Below are the code and all the weights of a small trained network. Each question names an input and a target symbol and asks about switching units off, where a switched-off unit gives its printed mean instead of its output.

import numpy as np


def w(rows, s, z=0):
    codes = np.array(rows[::2]) - 128.0
    scale = np.full(codes.shape[1], s)
    scale[-1] = z or s
    return codes * scale


def f(y):
    return np.maximum(y, 0)


def softmax(a):
    e = np.exp(a - a.max(-1, keepdims=True))
    return e / e.sum(-1, keepdims=True)


def log_softmax(a):
    a = a - a.max(-1, keepdims=True)
    return a - np.log(np.exp(a).sum(-1, keepdims=True))


def net(x, mask):
    ids = ['αβδεζημπσφω'.index(c) for c in x.split()]
    T = len(ids)
    res = E[ids] + P[:T]
    r = res
    for j in range(3):
        rows = slice(4 * j, 4 * j + 4)
        q, k, v = (r @ M[0][rows].T for M in (Q, K, V))
        z = softmax(np.where(np.tri(T) > 0, q @ k.T / 4**0.5, -1e9)) @ v
        o = O[0][rows]
        res = res + np.where(mask[j], z, o[:, -1]) @ o[:, :-1]
    y = f(res @ A[0][:, :-1].T + A[0][:, -1])
    res = res + np.where(mask[3:7], y, B[0][:, -1]) @ B[0][:, :-1]
    return log_softmax(res[-1] @ U[:, :-1].T + U[:, -1])


Q, K, V, O, A, B = {}, {}, {}, {}, {}, {}
E = w([
[160,201,154],'α',
[147,168,99],'β',
[82,123,120],'δ',
[208,170,136],'ε',
[159,150,166],'ζ',
[201,124,222],'η',
[159,152,170],'μ',
[52,167,191],'π',
[103,98,29],'σ',
[192,232,51],'φ',
[249,198,55],'ω',
],0.017)
P = w([
[31,53,93],'0',
[54,71,124],'1',
[77,97,140],'2',
[98,107,163],'3',
[103,128,180],'4',
[122,132,204],'5',
[126,151,205],'6',
[143,162,230],'7',
[148,186,234],'8',
[146,205,238],'9',
[153,212,251],'10',
[157,212,253],'11',
],0.0036)
Q[0] = w([
[119,158,160],'H1',
[120,115,112],'H1',
[122,231,103],'H1',
[105,186,82],'H1',
[2,83,74],'H2',
[92,158,180],'H2',
[122,128,38],'H2',
[100,155,78],'H2',
[123,104,83],'H3',
[150,108,156],'H3',
[192,103,228],'H3',
[125,17,12],'H3',
],0.028)
K[0] = w([
[116,130,159],'H1',
[128,137,99],'H1',
[133,221,169],'H1',
[129,219,105],'H1',
[84,31,75],'H2',
[86,152,144],'H2',
[163,102,52],'H2',
[134,125,64],'H2',
[123,90,99],'H3',
[130,122,155],'H3',
[133,138,227],'H3',
[122,5,56],'H3',
],0.029)
V[0] = w([
[105,122,147],'H1',
[76,118,153],'H1',
[54,111,173],'H1',
[91,122,143],'H1',
[253,37,98],'H2',
[250,212,119],'H2',
[119,113,124],'H2',
[136,158,128],'H2',
[190,34,192],'H3',
[165,119,132],'H3',
[162,63,174],'H3',
[168,80,163],'H3',
],0.012)
O[0] = w([
[150,90,110,141],'H1',
[153,80,115,137],'H1',
[188,10,73,151],'H1',
[155,69,104,132],'H1',
[33,178,6,1],'H2',
[211,15,24,245],'H2',
[110,139,140,102],'H2',
[157,96,128,167],'H2',
[14,95,151,115],'H3',
[98,148,158,125],'H3',
[52,99,139,121],'H3',
[64,113,147,126],'H3',
],0.012,0.006)
A[0] = w([
[103,174,28,78],'N1',
[146,170,172,254],'N2',
[136,156,186,121],'N3',
[120,111,11,63],'N4',
],0.011,0.0062)
B[0] = w([
[56,149,71,217],'N1',
[151,107,56,251],'N2',
[93,135,191,226],'N3',
[126,139,252,252],'N4',
],0.016,0.013)
U = w([
[165,51,2,162],'α',
[114,144,119,75],'β',
[101,134,51,255],'δ',
[117,138,116,101],'ε',
[110,120,111,138],'ζ',
[44,45,101,167],'η',
[168,231,117,101],'μ',
[112,137,106,172],'π',
[113,140,116,57],'σ',
[84,208,165,96],'φ',
[148,117,175,139],'ω',
],0.0073,0.0097)

Each question gives the input, a string of symbols that net reads in full, and the target symbol t.
The units are the heads (4 rows each of Q, K, V and O) and the neurons (one row each of A and B). Each row of codes is followed by its name. A weight is (code - 128) times the scale printed after its matrix; where a second scale follows, it is the last column's (O, A, B and U).
mask holds one flag per unit, heads first, then neurons. A switched-off unit (its flag False) gives its mean, the last column of its rows in O or B, instead of its output. The means were averaged over made-up inputs and are rounded, as every weight is.
A unit's drop is (log p(t) with every unit on - log p(t) with that unit switched off) / (log p(t) with every unit on - log p(t) with every unit switched off).
The circuit of an input: a set's keep is (log p(t) with only the set's units on - log p(t) with every unit switched off) / (log p(t) with every unit on - log p(t) with every unit switched off). Starting from all 7 units, units are removed one at a time, each time the one whose removal leaves the highest keep (on an exact tie, the one counted first), for as long as the keep stays at least 0.8.
units of the circuit, in order: the units of the circuit, biggest drop first
top k neurons: the k neurons with the biggest drops, biggest first
heads that matter: for each layer, one digit per head in row order, 1 if its drop is at least 0.15 and else 0, layers parted by /
drop of u: that unit's drop, to one decimal
input φ α ζ β α ω α μ, target α: units of the circuit, in order => (N4; H2)
input σ σ ζ ζ ζ π φ π α ε ζ, target α: units of the circuit, in order => (N4; H1)
input ω ε ε, target φ: units of the circuit, in order => (N4; H2; H1)
input ζ ω φ, target φ: units of the circuit, in order => (N4; H2; N1)
input β η ζ μ ζ μ ω π φ ζ α σ, target δ: heads that matter => 111
input π β ω φ φ φ, target μ: top 2 neurons => (N4; N3)
input φ β π ω φ π δ, target μ: units of the circuit, in order => (H3; H2)
input δ δ α ζ φ ζ, target α: units of the circuit, in order => (N4; H2)
input μ ζ ζ μ α μ π α ω π φ, target φ: heads that matter => 110
input β π π α μ φ β, target μ: heads that matter => 101
input ε η η π δ ω π π σ ω, target φ: heads that matter => 110
input ω μ μ η α ε, target α: heads that matter => 010
input η ε π μ ε ω β, target φ: units of the circuit, in order => (N4; H2; N1; H1)
input π π π α α π π β π δ, target ω: units of the circuit, in order => (H2; H1)
input ζ σ δ, target δ: heads that matter => 011
input ω η ω π ω β α ω, target φ: units of the circuit, in order => (N4; H2; N1)
input ε ε β π π η μ ε π π δ, target ω: heads that matter => 010
input η π ζ α ε, target α: heads that matter => 000
input ζ π ζ π ε δ β π π ε β, target ω: heads that matter => 110
input π δ α π η η φ ζ ω π η, target η: heads that matter => 001
input ζ π ω η β, target φ: heads that matter => 010
input ζ π π β, target ω: top 3 neurons => (N4; N2; N1)
input η π ε δ π δ π π ζ α β μ, target α: drop of N2 => 0.0
